Below is a small trained network, with its code and all its weights. Each question gives an input and a class and asks what happens when units are switched off, that is, made to give their printed mean instead of their output.

import numpy as np


def w(rows, s, z=0):
    codes = np.array(rows[::2]) - 128.0
    scale = np.full(codes.shape[1], s)
    scale[-1] = z or s
    return codes * scale


def norm(h):
    return h / np.sqrt((h * h).mean(-1, keepdims=True) + 1e-5)


def f(y):
    return np.maximum(y, 0)


def log_softmax(a):
    a = a - a.max(-1, keepdims=True)
    return a - np.log(np.exp(a).sum(-1, keepdims=True))


def net(x, mask):
    res = np.array(x, float).reshape(1, 8) / 4 @ E
    u = 0
    for l in range(2):
        y = f(norm(res) @ A[l][:, :-1].T + A[l][:, -1])
        res = res + np.where(mask[u : u + 10], y, B[l][:, -1]) @ B[l][:, :-1]
        u += 10
    return log_softmax(norm(res)[-1] @ U[:, :-1].T + U[:, -1])


A, B = {}, {}
E = w([
[7,183,155],'x0',
[132,130,130],'x1',
[134,137,134],'x2',
[148,189,9],'x3',
[53,2,50],'x4',
[129,130,132],'x5',
[128,133,129],'x6',
[130,128,130],'x7',
],0.007)
A[0] = w([
[252,44,122,44],'0.n1',
[146,147,191,121],'0.n2',
[98,48,155,95],'0.n3',
[127,110,145,94],'0.n4',
[99,141,152,94],'0.n5',
[118,49,251,10],'0.n6',
[125,113,164,3],'0.n7',
[66,126,148,111],'0.n8',
[92,118,47,90],'0.n9',
[151,80,139,150],'0.n10',
],0.013,0.0024)
B[0] = w([
[29,205,167,255],'0.n1',
[170,59,157,207],'0.n2',
[175,81,146,209],'0.n3',
[129,127,110,146],'0.n4',
[116,137,159,163],'0.n5',
[146,188,1,252],'0.n6',
[124,155,100,144],'0.n7',
[86,193,161,189],'0.n8',
[195,114,141,207],'0.n9',
[108,95,127,185],'0.n10',
],0.02,0.0054)
A[1] = w([
[78,10,113,27],'1.n1',
[186,175,100,160],'1.n2',
[26,138,198,144],'1.n3',
[70,114,137,78],'1.n4',
[183,55,205,2],'1.n5',
[141,151,83,50],'1.n6',
[189,124,59,79],'1.n7',
[110,48,141,146],'1.n8',
[226,142,202,96],'1.n9',
[107,119,118,106],'1.n10',
],0.013,0.0022)
B[1] = w([
[206,42,196,165],'1.n1',
[74,77,70,248],'1.n2',
[80,138,225,253],'1.n3',
[122,132,177,163],'1.n4',
[71,93,37,164],'1.n5',
[89,113,59,185],'1.n6',
[98,224,148,222],'1.n7',
[155,86,137,154],'1.n8',
[191,8,166,223],'1.n9',
[134,119,141,141],'1.n10',
],0.019,0.0057)
U = w([
[132,129,154,251],'0',
[120,166,43,91],'1',
[138,128,164,191],'2',
[72,167,254,1],'3',
[163,132,146,148],'4',
[251,67,187,46],'5',
],0.0089,0.0046)

Each question gives the input, the list of numbers given to net, and the class t.
The units are the neurons (one row each of A and B). Each row of codes is followed by its name. A weight is (code - 128) times the scale printed after its matrix; where a second scale follows, it is the last column's (A, B and U).
mask holds one flag per neuron, layer by layer. A switched-off neuron (its flag False) gives its mean, the last column of its row in B, instead of its output. The means were averaged over made-up inputs and are rounded, as every weight is.
A unit's drop is (log p(t) with every unit on - log p(t) with that unit switched off) / (log p(t) with every unit on - log p(t) with every unit switched off).
The circuit of an input: a set's keep is (log p(t) with only the set's units on - log p(t) with every unit switched off) / (log p(t) with every unit on - log p(t) with every unit switched off). Starting from the 12 units with the biggest drops (on a tie, the unit counted first), units are removed one at a time, each time the one whose removal leaves the highest keep (on an exact tie, the one counted first), for as long as the keep stays at least 0.8.
circuit, biggest first: the units of the circuit, biggest drop first
top k neurons: the k neurons with the biggest drops, biggest first
top k neurons in layer l: the k neurons of layer l with the biggest drops, biggest first
drop of u: that unit's drop, to one decimal
input [5,-7,1,-7,5,-7,1,7], class 1: top 3 neurons	[0.n6 0.n1 1.n3]
input [-8,-4,-2,-8,-2,7,-6,3], class 1: circuit, biggest first	[0.n6]
input [2,-1,5,4,7,-6,-3,4], class 5: circuit, biggest first	[0.n6 1.n1]
input [2,6,7,-6,-6,-1,-3,6], class 1: top 2 neurons in layer 1	[1.n2 1.n3]
input [5,2,6,-7,-8,7,2,2], class 5: top 2 neurons	[0.n2 0.n1]
input [-5,5,-8,-8,6,1,-4,-7], class 1: top 2 neurons	[0.n6 0.n2]
input [8,3,7,6,8,4,6,1], class 3: circuit, biggest first	[0.n6 1.n2]
input [2,-2,7,-8,-7,5,4,4], class 1: top 2 neurons	[0.n6 1.n2]
input [2,-3,-3,-1,5,-4,2,-1], class 5: circuit, biggest first	[0.n1 1.n1]
input [3,-3,-8,-6,7,-6,-6,2], class 5: top 3 neurons	[0.n3 1.n1 0.n1]
input [-6,0,-6,-4,5,-3,5,5], class 3: top 2 neurons	[0.n1 0.n2]
input [-8,-7,6,3,-8,2,2,-8], class 3: top 4 neurons in layer 0	[0.n6 0.n1 0.n9 0.n3]
input [-2,5,-7,0,-5,-4,4,2], class 5: top 3 neurons in layer 0	[0.n6 0.n2 0.n8]
input [2,-7,2,-5,-8,-6,-6,-7], class 5: top 2 neurons	[0.n2 1.n9]
input [-5,1,-7,-7,-6,-3,-1,-4], class 1: top neuron	[0.n6]
input [-8,-8,1,-4,0,5,1,5], class 3: top 2 neurons	[0.n1 1.n3]
input [-6,7,3,-2,1,5,3,2], class 3: top 2 neurons	[0.n1 1.n3]
input [1,2,7,4,-8,2,-6,-2], class 5: top 2 neurons in layer 0	[0.n6 0.n1]
input [-6,-5,7,3,-4,2,-4,0], class 3: top 2 neurons	[0.n1 0.n6]
input [-4,1,-1,-3,8,5,-6,-6], class 5: circuit, biggest first	[1.n1]
input [1,-6,3,-8,1,1,0,-8], class 1: drop of 0.n6	0.8
